Below are the code and all the weights of a small trained network. Each question names an input and a class and asks about switching units off, where a switched-off unit gives its printed mean instead of its output.

import numpy as np


def w(rows, s, z=0):
    codes = np.array(rows[::2]) - 128.0
    scale = np.full(codes.shape[1], s)
    scale[-1] = z or s
    return codes * scale


def f(y):
    return np.maximum(y, 0)


def log_softmax(a):
    a = a - a.max(-1, keepdims=True)
    return a - np.log(np.exp(a).sum(-1, keepdims=True))


def net(x, mask):
    res = np.array(x, float).reshape(1, 7) / 4 @ E
    y = f(res @ A[0][:, :-1].T + A[0][:, -1])
    res = res + np.where(mask, y, B[0][:, -1]) @ B[0][:, :-1]
    return log_softmax(res[-1] @ U[:, :-1].T + U[:, -1])


A, B = {}, {}
E = w([
[124,159,212,111,202,158,98,176,149,146,87],'x0',
[113,219,140,188,124,60,88,142,205,202,60],'x1',
[130,151,166,198,173,139,101,158,116,214,36],'x2',
[163,150,156,40,51,150,77,198,85,72,167],'x3',
[143,102,178,53,95,154,33,210,81,38,157],'x4',
[178,189,130,103,159,220,133,78,45,102,76],'x5',
[109,248,99,95,73,130,119,103,193,127,114],'x6',
],0.011)
A[0] = w([
[163,125,228,126,173,178,77,155,78,144,43,144],'n0',
[191,147,222,99,163,179,126,183,84,135,55,160],'n1',
[121,206,90,174,126,146,183,59,155,142,102,149],'n2',
[91,214,31,176,147,130,210,22,113,182,68,135],'n3',
[84,2,109,178,162,62,210,105,121,126,137,126],'n4',
[74,190,130,141,95,83,66,182,141,149,103,76],'n5',
[58,228,178,114,85,54,95,115,138,177,101,97],'n6',
[164,57,103,47,80,171,145,135,86,17,171,131],'n7',
[148,115,123,128,118,99,175,144,157,116,90,1],'n8',
],0.0094,0.0048)
B[0] = w([
[86,169,162,210,162,173,46,157,68,165,124,221],'n0',
[72,173,159,159,169,145,35,164,86,133,113,217],'n1',
[131,189,105,122,117,142,166,75,155,97,115,212],'n2',
[188,194,72,164,130,209,231,1,158,144,61,255],'n3',
[60,19,90,149,187,87,124,107,156,207,230,208],'n4',
[75,141,153,95,82,69,117,163,143,136,106,192],'n5',
[169,161,150,85,99,79,181,163,205,124,96,208],'n6',
[167,110,142,88,78,184,105,115,79,68,227,250],'n7',
[154,151,92,127,179,165,115,118,172,129,150,135],'n8',
],0.0089,0.021)
U = w([
[199,91,78,20,62,182,91,149,64,30,209,203],'0',
[58,7,77,158,188,68,173,88,156,178,185,82],'1',
[134,191,79,162,134,147,213,28,161,161,66,27],'2',
[150,180,114,73,41,37,85,205,248,143,120,252],'3',
[131,156,169,149,191,187,51,193,100,167,75,45],'4',
],0.012,0.0046)

Each question gives the input, the list of numbers given to net, and the class t.
The units are the neurons (one row each of A and B). Each row of codes is followed by its name. A weight is (code - 128) times the scale printed after its matrix; where a second scale follows, it is the last column's (A, B and U).
mask holds one flag per neuron, in row order. A switched-off neuron (its flag False) gives its mean, the last column of its row in B, instead of its output. The means were averaged over made-up inputs and are rounded, as every weight is.
A unit's drop is (log p(t) with every unit on - log p(t) with that unit switched off) / (log p(t) with every unit on - log p(t) with every unit switched off).
The circuit of an input: a set's keep is (log p(t) with only the set's units on - log p(t) with every unit switched off) / (log p(t) with every unit on - log p(t) with every unit switched off). Starting from all 9 units, units are removed one at a time, each time the one whose removal leaves the highest keep (on an exact tie, the one counted first), for as long as the keep stays at least 0.8.
units of the circuit, in order: the units of the circuit, biggest drop first
top k neurons: the k neurons with the biggest drops, biggest first
drop of u: that unit's drop, to one decimal
input [8,-6,0,-5,2,-6,6], class 3: units of the circuit, in order : (n3)
input [-2,6,8,3,1,-1,-1], class 3: top 3 neurons : (n6; n5; n3)
input [6,-8,-5,-3,-5,2,1], class 1: units of the circuit, in order : (n4; n6)
input [3,-5,3,2,-3,-1,4], class 4: top 2 neurons : (n3; n7)
input [-1,3,5,7,0,-2,-1], class 3: top 3 neurons : (n5; n6; n3)
input [3,7,7,1,-3,-5,-4], class 3: top 2 neurons : (n6; n5)
input [3,0,2,7,5,-2,5], class 4: top 3 neurons : (n1; n0; n2)
input [0,-6,7,5,3,-3,-8], class 4: drop of n1 : 1.5
input [3,-2,7,-3,-1,-2,-3], class 4: drop of n0 : 0.6
input [3,-5,8,-8,-3,2,-7], class 1: drop of n4 : 3.4
input [-1,-7,6,-3,-3,8,-6], class 4: top 2 neurons : (n0; n1)
